Below are the code and all the weights of a small trained network. Each question names an input and a class and asks about switching units off, where a switched-off unit gives its printed mean instead of its output.

import numpy as np


def w(rows, s, z=0):
    codes = np.array(rows[::2]) - 128.0
    scale = np.full(codes.shape[1], s)
    scale[-1] = z or s
    return codes * scale


def f(y):
    return y / 2 * (1 + np.tanh(0.7978845608 * (y + 0.044715 * y**3)))


def log_softmax(a):
    a = a - a.max(-1, keepdims=True)
    return a - np.log(np.exp(a).sum(-1, keepdims=True))


def net(x, mask):
    res = np.array(x, float).reshape(1, 7) / 4 @ E
    y = f(res @ A[0][:, :-1].T + A[0][:, -1])
    res = res + np.where(mask, y, B[0][:, -1]) @ B[0][:, :-1]
    return log_softmax(res[-1] @ U[:, :-1].T + U[:, -1])


A, B = {}, {}
E = w([
[108,118,125,126,138,121,124,96,146,153],'x0',
[113,130,127,140,116,127,134,104,130,131],'x1',
[87,112,99,73,28,63,182,184,124,160],'x2',
[69,127,123,199,165,163,167,218,123,176],'x3',
[86,199,190,75,184,102,157,127,76,132],'x4',
[134,94,138,123,138,138,145,119,117,125],'x5',
[164,136,197,100,27,171,125,122,98,249],'x6',
],0.012)
A[0] = w([
[176,54,55,169,38,112,124,165,183,131,123],'N1',
[68,199,203,62,124,31,206,138,72,118,81],'N2',
[189,121,98,2,73,19,118,63,143,61,73],'N3',
[110,112,58,136,199,44,178,136,166,28,1],'N4',
[68,77,98,112,77,8,207,209,133,154,39],'N5',
[46,118,87,193,134,125,239,241,145,182,15],'N6',
],0.0085,0.0049)
B[0] = w([
[136,126,80,47,168,27,119,85,150,115,236],'N1',
[164,65,55,89,146,67,175,82,134,107,220],'N2',
[85,152,123,180,152,246,72,141,89,134,244],'N3',
[155,137,148,89,43,137,205,138,175,202,237],'N4',
[143,147,244,234,172,124,107,183,156,126,234],'N5',
[111,99,79,108,160,225,71,141,66,159,245],'N6',
],0.012)
U = w([
[97,126,81,143,128,183,106,133,129,85,75],'0',
[154,129,161,203,143,89,132,130,171,72,251],'1',
[145,124,147,85,4,105,157,135,138,184,108],'2',
[133,109,60,95,178,48,141,112,146,63,77],'3',
],0.013)

Each question gives the input, the list of numbers given to net, and the class t.
The units are the neurons (one row each of A and B). Each row of codes is followed by its name. A weight is (code - 128) times the scale printed after its matrix; where a second scale follows, it is the last column's (A, B and U).
mask holds one flag per neuron, in row order. A switched-off neuron (its flag False) gives its mean, the last column of its row in B, instead of its output. The means were averaged over made-up inputs and are rounded, as every weight is.
A unit's drop is (log p(t) with every unit on - log p(t) with that unit switched off) / (log p(t) with every unit on - log p(t) with every unit switched off).
The circuit of an input: a set's keep is (log p(t) with only the set's units on - log p(t) with every unit switched off) / (log p(t) with every unit on - log p(t) with every unit switched off). Starting from all 6 units, units are removed one at a time, each time the one whose removal leaves the highest keep (on an exact tie, the one counted first), for as long as the keep stays at least 0.8.
units of the circuit, in order: the units of the circuit, biggest drop first
most important unit: the unit with the biggest drop
top k neurons: the k neurons with the biggest drops, biggest first
drop of u: that unit's drop, to one decimal
input [-1,0,6,3,5,5,-8], class 2: most important unit	N4
input [0,-1,2,-5,3,-4,0], class 0: top 2 neurons	N3, N1
input [-8,0,3,3,-4,3,-4], class 2: top 3 neurons	N4, N3, N2
input [7,4,0,-4,5,-4,1], class 3: top 4 neurons	N2, N5, N6, N4
input [5,1,3,2,-1,-3,-4], class 2: top 3 neurons	N4, N3, N6
input [7,-4,-6,4,-3,0,-7], class 2: units of the circuit, in order	N4, N5
input [-1,-4,6,-5,6,2,-4], class 1: top 2 neurons	N5, N3
input [-2,-1,-1,-4,1,-2,2], class 0: units of the circuit, in order	N4, N1
input [3,4,1,7,3,-7,-8], class 2: top 2 neurons	N4, N3
input [-7,-1,-7,4,8,-6,-3], class 3: units of the circuit, in order	N5, N3
input [2,8,2,6,-8,-7,5], class 3: top 3 neurons	N1, N3, N4
input [-1,-6,-1,5,6,-6,-3], class 3: top 2 neurons	N3, N2
input [2,6,-2,0,-3,5,-2], class 3: top 2 neurons	N5, N3
input [5,7,-5,3,7,0,-8], class 2: most important unit	N4
input [-5,-3,0,-6,-8,-8,6], class 3: top 2 neurons	N1, N4
input [2,-5,0,5,-8,-4,0], class 3: top 2 neurons	N1, N3
input [3,4,3,-2,2,1,-3], class 1: units of the circuit, in order	N6, N1
input [0,8,6,3,4,-1,5], class 1: top 2 neurons	N5, N4
input [-3,6,0,1,8,-2,4], class 3: top 2 neurons	N2, N4
input [2,-4,4,-4,-2,-4,-2], class 0: top 2 neurons	N3, N2
input [-2,8,1,2,-6,0,-2], class 3: units of the circuit, in order	N1
input [8,1,8,-6,-3,-3,5], class 1: units of the circuit, in order	N5, N4
input [1,4,5,-8,5,6,-8], class 0: drop of N2	0.0
input [4,-7,5,-1,2,2,2], class 1: drop of N5	0.2
input [7,-2,7,6,8,-8,2], class 3: drop of N6	0.4
input [1,-7,3,-8,-8,-5,-7], class 0: drop of N2	0.2
input [-1,6,4,8,0,-5,2], class 0: most important unit	N6
